Below is a small trained network, with its code and all its weights. Each question gives an input and a class and asks what happens when units are switched off, that is, made to give their printed mean instead of their output.

import numpy as np


def w(rows, s, z=0):
    codes = np.array(rows[::2]) - 128.0
    scale = np.full(codes.shape[1], s)
    scale[-1] = z or s
    return codes * scale


def f(y):
    return y / 2 * (1 + np.tanh(0.7978845608 * (y + 0.044715 * y**3)))


def log_softmax(a):
    a = a - a.max(-1, keepdims=True)
    return a - np.log(np.exp(a).sum(-1, keepdims=True))


def net(x, mask):
    res = np.array(x, float).reshape(1, 7) / 4 @ E
    y = f(res @ A[0][:, :-1].T + A[0][:, -1])
    res = res + np.where(mask, y, B[0][:, -1]) @ B[0][:, :-1]
    return log_softmax(res[-1] @ U[:, :-1].T + U[:, -1])


A, B = {}, {}
E = w([
[75,113,93,105,91,99,93,172,98,66,118],'x0',
[127,127,150,119,132,130,125,125,126,112,125],'x1',
[105,79,131,160,69,179,187,131,146,115,177],'x2',
[136,165,101,131,216,101,148,128,6,92,140],'x3',
[179,143,102,156,96,171,159,147,113,71,95],'x4',
[41,185,167,141,113,147,119,119,125,164,163],'x5',
[152,150,116,144,105,141,140,116,119,148,130],'x6',
],0.011)
A[0] = w([
[210,12,92,106,123,109,156,46,128,100,97,91],'N1',
[52,254,175,150,98,183,106,84,150,110,178,82],'N2',
[138,121,160,141,60,124,83,101,210,132,81,67],'N3',
[94,57,149,152,122,189,233,146,131,114,209,2],'N4',
[96,118,184,60,151,45,87,42,135,217,176,58],'N5',
[102,158,125,153,20,100,71,185,97,55,131,131],'N6',
[176,136,191,167,174,182,187,25,153,170,113,69],'N7',
],0.0072,0.0033)
B[0] = w([
[144,172,167,111,149,96,83,197,96,158,148,243],'N1',
[149,169,132,111,79,111,67,156,122,99,143,236],'N2',
[117,113,138,214,179,112,110,8,114,60,138,241],'N3',
[150,163,124,49,120,83,176,91,127,149,83,229],'N4',
[139,64,112,83,80,159,141,111,92,96,122,253],'N5',
[138,88,128,86,205,153,108,109,164,109,108,239],'N6',
[116,123,66,124,209,176,58,164,152,127,93,224],'N7',
],0.012,0.0056)
U = w([
[71,126,101,85,203,174,120,168,190,122,130,171],'0',
[151,155,152,113,151,124,135,114,138,122,217,253],'1',
[171,101,161,90,76,175,152,115,73,121,86,151],'2',
[128,174,162,178,193,83,158,20,81,81,210,6],'3',
[151,168,182,35,82,82,169,99,126,184,1,37],'4',
[65,133,141,140,129,166,121,214,156,142,100,181],'5',
[181,194,241,109,57,92,73,202,147,150,160,40],'6',
],0.0074,0.0043)

Each question gives the input, the list of numbers given to net, and the class t.
The units are the neurons (one row each of A and B). Each row of codes is followed by its name. A weight is (code - 128) times the scale printed after its matrix; where a second scale follows, it is the last column's (A, B and U).
mask holds one flag per neuron, in row order. A switched-off neuron (its flag False) gives its mean, the last column of its row in B, instead of its output. The means were averaged over made-up inputs and are rounded, as every weight is.
A unit's drop is (log p(t) with every unit on - log p(t) with that unit switched off) / (log p(t) with every unit on - log p(t) with every unit switched off).
The circuit of an input: a set's keep is (log p(t) with only the set's units on - log p(t) with every unit switched off) / (log p(t) with every unit on - log p(t) with every unit switched off). Starting from all 7 units, units are removed one at a time, each time the one whose removal leaves the highest keep (on an exact tie, the one counted first), for as long as the keep stays at least 0.8.
units of the circuit, in order: the units of the circuit, biggest drop first
most important unit: the unit with the biggest drop
k most important neurons: the k neurons with the biggest drops, biggest first
drop when u is switched off: that unit's drop, to one decimal
input [2,-5,6,5,-5,5,-4], class 4: most important unit	N4
input [8,2,5,-4,7,-1,0], class 0: 2 most important neurons	(N6 N5)
input [-1,-1,-3,-6,-6,5,6], class 2: 3 most important neurons	(N5 N1 N3)
input [-3,-6,4,-3,-4,7,0], class 6: 2 most important neurons	(N2 N6)
input [3,-3,4,4,-2,-7,4], class 6: units of the circuit, in order	(N1 N3)
input [5,3,-3,5,-1,-7,2], class 6: 2 most important neurons	(N1 N3)
input [0,-4,-7,0,5,8,-2], class 6: 2 most important neurons	(N2 N3)
input [-4,7,3,0,-8,8,1], class 2: 2 most important neurons	(N5 N1)
input [-8,-3,5,8,-5,-2,3], class 0: 2 most important neurons	(N7 N3)
input [7,5,8,1,0,2,-8], class 4: 3 most important neurons	(N4 N7 N3)
input [4,3,7,-4,-4,0,0], class 4: 2 most important neurons	(N4 N7)
input [-8,7,-6,7,8,4,7], class 0: 2 most important neurons	(N7 N3)
input [4,1,4,-5,-1,-2,-2], class 3: units of the circuit, in order	(N3 N7)
input [-2,-7,4,3,7,-8,1], class 6: most important unit	N1
input [2,3,3,-8,2,1,-3], class 3: drop when N3 is switched off	0.8
input [4,-2,-4,-6,-2,-1,-6], class 3: drop when N6 is switched off	0.0
input [1,5,5,-8,-5,-7,3], class 3: drop when N3 is switched off	1.1
